Look-ups in named tables: a row name and a column name give one cell, copied from the table.

lub:
         tadipir  zuneg    nez    fot  lumodim  zopib   vaku  tasuda
putus      -1.54  -1.54   0.01  -0.35    -0.84  -3.80  -0.80    4.37
piza        9.12   5.23  -5.44   2.48     6.83   1.73  -6.38    6.59
rig         4.14   3.15  -1.21   1.37     2.57   2.91  -1.84    1.19
lozev       5.28   4.70  -5.87   1.78     4.47  -0.21  -2.79    6.66
ses        -1.66  -1.29   2.06  -1.09    -1.53  -1.26  -0.10    0.26
popelol    -1.39  -0.37   5.47   0.20    -0.05   4.56   3.87   -7.43
voba        1.09   1.34  -1.14   0.21     1.09   0.11   0.70    1.02

lozev, lumodim: 4.47
rig, fot: 1.37
voba, tadipir: 1.09
voba, fot: 0.21
voba, vaku: 0.70
ses, zopib: -1.26

Table bon
	riremek	nelinu
zod	38	433
fazuzi	772	359
gab	518	607
kun	726	337
pena	216	221
kor	-613	622
tavo	341	514
noz	452	163
kav	951	505
vef	789	368
garik	131	393

nelinu of noz = 163
riremek of garik = 131
riremek of gab = 518
riremek of kav = 951
nelinu of kun = 337
riremek of kor = -613
riremek of vef = 789
nelinu of kor = 622
nelinu of zod = 433
nelinu of garik = 393
riremek of kun = 726
riremek of pena = 216
nelinu of vef = 368
riremek of fazuzi = 772
nelinu of fazuzi = 359
nelinu of tavo = 514
nelinu of pena = 221
riremek of tavo = 341
riremek of zod = 38

rinuk.tsv
	nurigal	vobebol	tol	tibuker	turadim
tuk	0.06	0.28	0.31	-0.05	0.09
dezas	-0.31	0.38	-0.19	-0.01	-0.29
tukibog	-0.02	0.00	-0.58	-0.08	-0.15
pirarev	-0.18	0.90	0.49	-0.12	0.08
berive	-0.20	0.44	0.54	0.01	0.01
koder	-0.34	0.57	-0.74	-0.03	-0.33
naf	-0.05	0.16	0.11	-0.01	-0.05
beforod	0.05	-0.76	0.69	-0.09	0.17
gurer	-0.22	0.25	-0.52	-0.10	-0.20

What is the nurigal of tuk in rinuk?
0.06
What is the nurigal of beforod in rinuk?
0.05
What is the tol of dezas in rinuk?
-0.19
What is the vobebol of dezas in rinuk?
0.38
What is the vobebol of beforod in rinuk?
-0.76
What is the tol of tuk in rinuk?
0.31
What is the tol of tukibog in rinuk?
-0.58
What is the vobebol of naf in rinuk?
0.16
What is the nurigal of koder in rinuk?
-0.34
What is the tibuker of tukibog in rinuk?
-0.08
What is the vobebol of tuk in rinuk?
0.28
What is the tol of gurer in rinuk?
-0.52
Row with the largest tol: beforod

letoto:
,nas,zetot,bipo,fibitol,rezenar,ledozo
pabi,-292,3096,1568,-3477,-1078,1322
voga,1181,-2822,-4686,1316,989,-117
zizu,-2475,2123,-1086,-4119,-196,1511
rodesa,360,3125,5157,-2132,-2315,-253
tukab,935,-1773,-6484,-407,1615,1363

tukab, bipo: -6484
pabi, rezenar: -1078
voga, fibitol: 1316
voga, nas: 1181
zizu, zetot: 2123
tukab, zetot: -1773
tukab, ledozo: 1363
tukab, rezenar: 1615
tukab, fibitol: -407
pabi, bipo: 1568
rodesa, ledozo: -253

Table ren
,tibis,resun,paviso,dil,bovak,popibi,tirodu,zolubu,pek
pekigu,121,163,106,168,110,172,2,142,118
pazevu,146,111,156,128,135,109,70,127,168
taladiz,141,93,136,188,127,193,92,139,137
sas,120,92,127,124,175,113,103,182,131
pip,119,134,88,45,88,183,182,107,125
kemin,151,130,26,127,170,207,25,144,142
mefip,119,184,110,93,147,177,159,137,112

What is the paviso of mefip in ren? 110
What is the popibi of kemin in ren? 207
What is the resun of mefip in ren? 184
What is the tirodu of mefip in ren? 159
What is the tibis of sas in ren? 120
What is the popibi of taladiz in ren? 193
What is the tibis of pekigu in ren? 121
What is the pek of pekigu in ren? 118
What is the paviso of pip in ren? 88
What is the bovak of sas in ren? 175
What is the paviso of pekigu in ren? 106
What is the dil of kemin in ren? 127
What is the paviso of sas in ren? 127
What is the resun of pekigu in ren? 163

bezer:
	vaf	mogom	dapobu	fefavof	bofuro	paligip	zazepu	zuviz	takon
fopef	4.45	5.78	3.10	5.91	4.29	3.79	1.09	6.54	4.82
vufane	6.18	5.03	7.37	3.71	6.61	6.61	9.79	3.07	4.75
dis	5.79	5.65	4.72	5.18	5.44	5.21	5.50	5.10	5.03
zil	8.66	8.70	5.86	4.92	7.73	6.51	8.68	4.45	4.29
radad	6.88	7.58	3.80	5.87	5.96	4.92	4.40	5.75	4.78
semoti	2.58	2.11	4.73	4.75	3.50	4.31	3.28	4.61	5.35
lesota	7.37	7.23	6.73	4.32	7.31	6.59	8.96	3.75	4.21

radad, mogom: 7.58
fopef, zazepu: 1.09
radad, zuviz: 5.75
vufane, mogom: 5.03
vufane, zuviz: 3.07
semoti, fefavof: 4.75
dis, vaf: 5.79
fopef, fefavof: 5.91
semoti, vaf: 2.58
vufane, dapobu: 7.37
dis, takon: 5.03
radad, paligip: 4.92
fopef, zuviz: 6.54
semoti, mogom: 2.11
Which row has the largest fefavof? fopef

tukefig
fields: basinok, nelob, vasi, taf, ges, piv, tobe, tik
fuluz: [2472, 4192, 4803, 4229, 6467, 3979, 3654, 2901]
noso: [9302, 2774, 3320, 5039, 2932, 7788, 3828, 5749]
ganulo: [5023, 4952, 5069, 5023, 5400, 5591, 4781, 4944]
tudirep: [2842, 3657, 3964, 2367, 3876, 4715, 4890, 2258]
mir: [5013, 3798, 5115, 3886, 4389, 5597, 5124, 4468]
simoru: [4816, 5209, 5082, 4750, 5209, 4794, 4875, 4792]
tos: [3265, 4477, 4298, 3128, 6262, 5094, 3555, 2001]
doz: [4663, 5449, 3824, 4507, 5524, 5516, 5094, 4948]
sinenap: [5194, 4859, 5226, 4888, 5106, 5259, 5297, 5140]
gub: [4418, 4968, 4894, 4740, 5469, 4192, 5560, 4739]
lukone: [2878, 4837, 4710, 5483, 6064, 2682, 4558, 4342]
nale: [3061, 3888, 3982, 2975, 4430, 4520, 4783, 2915]
ziv: [4739, 4974, 4837, 4914, 4838, 5041, 5057, 5218]
meluv: [4068, 5460, 5348, 4436, 5570, 5079, 4902, 4826]

tobe of doz = 5094
taf of simoru = 4750
basinok of lukone = 2878
basinok of gub = 4418
tobe of sinenap = 5297
vasi of ganulo = 5069
tobe of fuluz = 3654
piv of nale = 4520
Which row has the largest ges? fuluz

riv =
|  | mivov | fav |
|---|---|---|
| zur | 4848 | 7924 |
| ger | 4815 | 6303 |
| lazi | 4927 | 388 |
| sato | 4924 | 7915 |
| tobizul | 4827 | 7135 |

mivov of ger is 4815
fav of zur is 7924
mivov of zur is 4848
fav of ger is 6303
mivov of lazi is 4927
fav of tobizul is 7135
mivov of sato is 4924
fav of sato is 7915
fav of lazi is 388
mivov of tobizul is 4827

furemu
|  | madisam | gatageb | batidu | vabuzu | lakizet | filese | musib | vikenak |
|---|---|---|---|---|---|---|---|---|
| lasu | 23942 | 56075 | 39720 | 31960 | 53182 | 30400 | 54589 | 43449 |
| dabub | 40675 | 20031 | 71578 | 64818 | 48181 | 61923 | 75458 | 13743 |
| ser | 31290 | 11183 | 73960 | 75495 | 36763 | 60079 | 89013 | 13827 |

batidu of dabub = 71578
musib of dabub = 75458
lakizet of dabub = 48181
vikenak of lasu = 43449
batidu of ser = 73960
lakizet of ser = 36763
filese of ser = 60079
gatageb of dabub = 20031
batidu of lasu = 39720
vabuzu of lasu = 31960
vikenak of ser = 13827
gatageb of ser = 11183
madisam of lasu = 23942
lakizet of lasu = 53182
vabuzu of dabub = 64818
filese of lasu = 30400

